Each row has two labels, one from each of two sets.
[2.39 -0.23 -1.41 0.13 2.07 -1.17 0.82 4.76 1.23 -0.13 -1.33 1.70 -0.09 0.93 -0.94 -0.40 1.55 1.90 -0.05 -1.57 0.00 -2.22 1.93 -0.55 0.68 -0.13 0.97 -0.86 0.82 0.93 4.69 0.72 2.17 -1.76 4.23 -0.29 -0.40 -0.87 -1.02 1.47 -0.01]
[71]/T
[-0.45 1.27 0.76 0.20 -0.73 -0.73 0.83 -2.47 1.77 -1.20 -1.43 3.66 -0.08 1.24 0.24 -0.85 0.33 -1.05 0.39 -2.40 -2.61 -0.75 0.15 -2.90 1.10 -0.28 -1.18 -0.10 0.16 -1.10 1.69 -1.01 -0.67 0.18 -0.55 -0.21 -0.89 0.34 0.00 -0.85 0.16]
[71]/M
[-2.42 -0.41 -1.23 1.21 3.27 -1.08 0.33 2.92 2.64 0.07 -1.01 1.33 0.68 3.36 -0.35 0.09 1.53 -1.30 1.89 0.09 -0.52 -0.24 0.91 -1.86 1.19 -0.16 -0.90 -5.40 2.21 2.35 0.87 0.71 0.38 -0.04 4.40 -0.17 0.47 -1.17 -2.70 -1.24 0.20]
[71]/M
[2.18 -2.30 -0.28 2.02 1.38 -1.45 0.03 2.84 -0.21 -1.59 -1.11 1.57 0.61 1.93 0.04 -1.93 0.87 1.23 -0.92 -1.27 0.17 -0.06 1.46 -2.64 0.84 1.29 -0.52 0.19 3.95 -0.10 -0.02 0.30 0.99 -0.27 3.89 -1.01 0.29 0.58 -0.24 2.43 0.53]
[71]/M
[0.81 -1.16 -0.42 -1.74 0.83 -2.87 1.40 5.83 1.87 -0.56 -1.05 1.14 -0.61 1.96 -0.31 0.32 0.20 1.00 1.13 -1.32 -0.29 -1.69 3.88 -1.86 0.31 0.08 -1.38 -2.97 -0.70 -0.32 1.94 2.71 2.01 -1.80 2.31 -0.27 -1.82 -0.42 -0.89 2.76 0.10]
[71]/T
[2.45 -0.54 -0.31 0.45 3.38 -1.21 0.00 6.70 1.64 -1.41 -1.34 2.80 -0.15 1.36 -0.55 -0.98 1.12 1.72 0.11 -0.02 -1.26 -1.00 3.11 -1.61 1.01 1.68 2.02 1.25 3.09 1.36 4.67 0.55 3.10 -1.04 4.98 -1.69 -1.41 -0.34 -0.20 2.25 -0.48]
[71]/V
[2.06 -0.02 -0.17 0.81 2.89 -1.93 0.45 5.54 0.40 -2.81 -0.86 2.23 -0.49 1.91 -2.52 -0.68 0.86 1.00 0.55 -1.71 -0.25 -1.93 1.18 -1.72 0.99 0.51 4.45 0.17 1.39 2.41 6.17 -0.26 3.14 -0.70 6.27 -0.47 0.09 -1.38 0.21 2.00 -0.17]
[71]/V
[1.18 -1.25 -2.20 0.09 3.15 -0.87 -0.71 6.37 0.21 0.65 -1.54 -0.28 0.95 1.24 -1.41 -0.44 0.84 0.93 0.32 -0.83 0.46 -1.19 1.75 -0.98 1.40 -0.15 1.19 -0.39 1.50 4.74 3.59 0.88 2.81 -1.51 3.05 -1.97 -1.02 -0.93 0.13 -0.08 -0.80]
[71]/T
[-0.67 -0.35 -0.49 1.68 1.66 -1.95 0.83 3.21 0.19 -0.60 -0.45 1.72 1.22 2.35 -1.22 -1.21 1.07 1.10 0.57 -0.86 -0.66 -0.64 0.53 -2.74 1.95 0.10 0.87 -0.20 1.42 1.20 3.61 -1.32 1.17 -0.76 3.36 0.09 -0.06 -4.18 0.52 0.89 0.91]
[71]/M
[-0.05 -1.78 -0.41 1.76 1.58 -3.76 1.01 1.12 0.57 -1.49 -2.20 1.64 -1.26 1.85 -0.76 -1.25 -0.48 1.09 1.06 -2.74 0.53 -3.43 3.29 -2.59 0.77 0.86 -0.73 -1.14 1.60 -0.35 1.97 1.73 2.37 -0.97 2.79 -1.20 -0.76 0.19 -0.91 1.87 0.78]
[71]/M
[1.22 -1.60 3.74 1.61 0.67 -5.10 0.78 0.99 1.81 -2.03 -2.71 2.22 -0.13 2.65 -1.69 -3.08 1.43 -0.40 0.97 -3.33 -0.55 -3.87 2.97 -3.11 0.95 -0.08 -0.32 -0.77 0.44 0.55 1.73 0.34 2.06 -0.44 2.57 -0.90 -1.01 -0.07 -0.50 3.76 -0.17]
[71]/M
[-0.16 0.36 -0.02 0.55 0.35 -1.75 1.43 2.82 0.18 -0.80 -1.57 1.77 -0.92 1.53 -0.92 -3.63 0.29 0.37 0.99 -0.27 -0.02 -2.88 2.36 -2.28 1.92 0.59 2.94 -1.06 0.17 -0.30 2.60 0.75 1.35 -1.58 8.21 0.20 -0.84 -0.05 0.32 8.65 0.63]
[71]/M
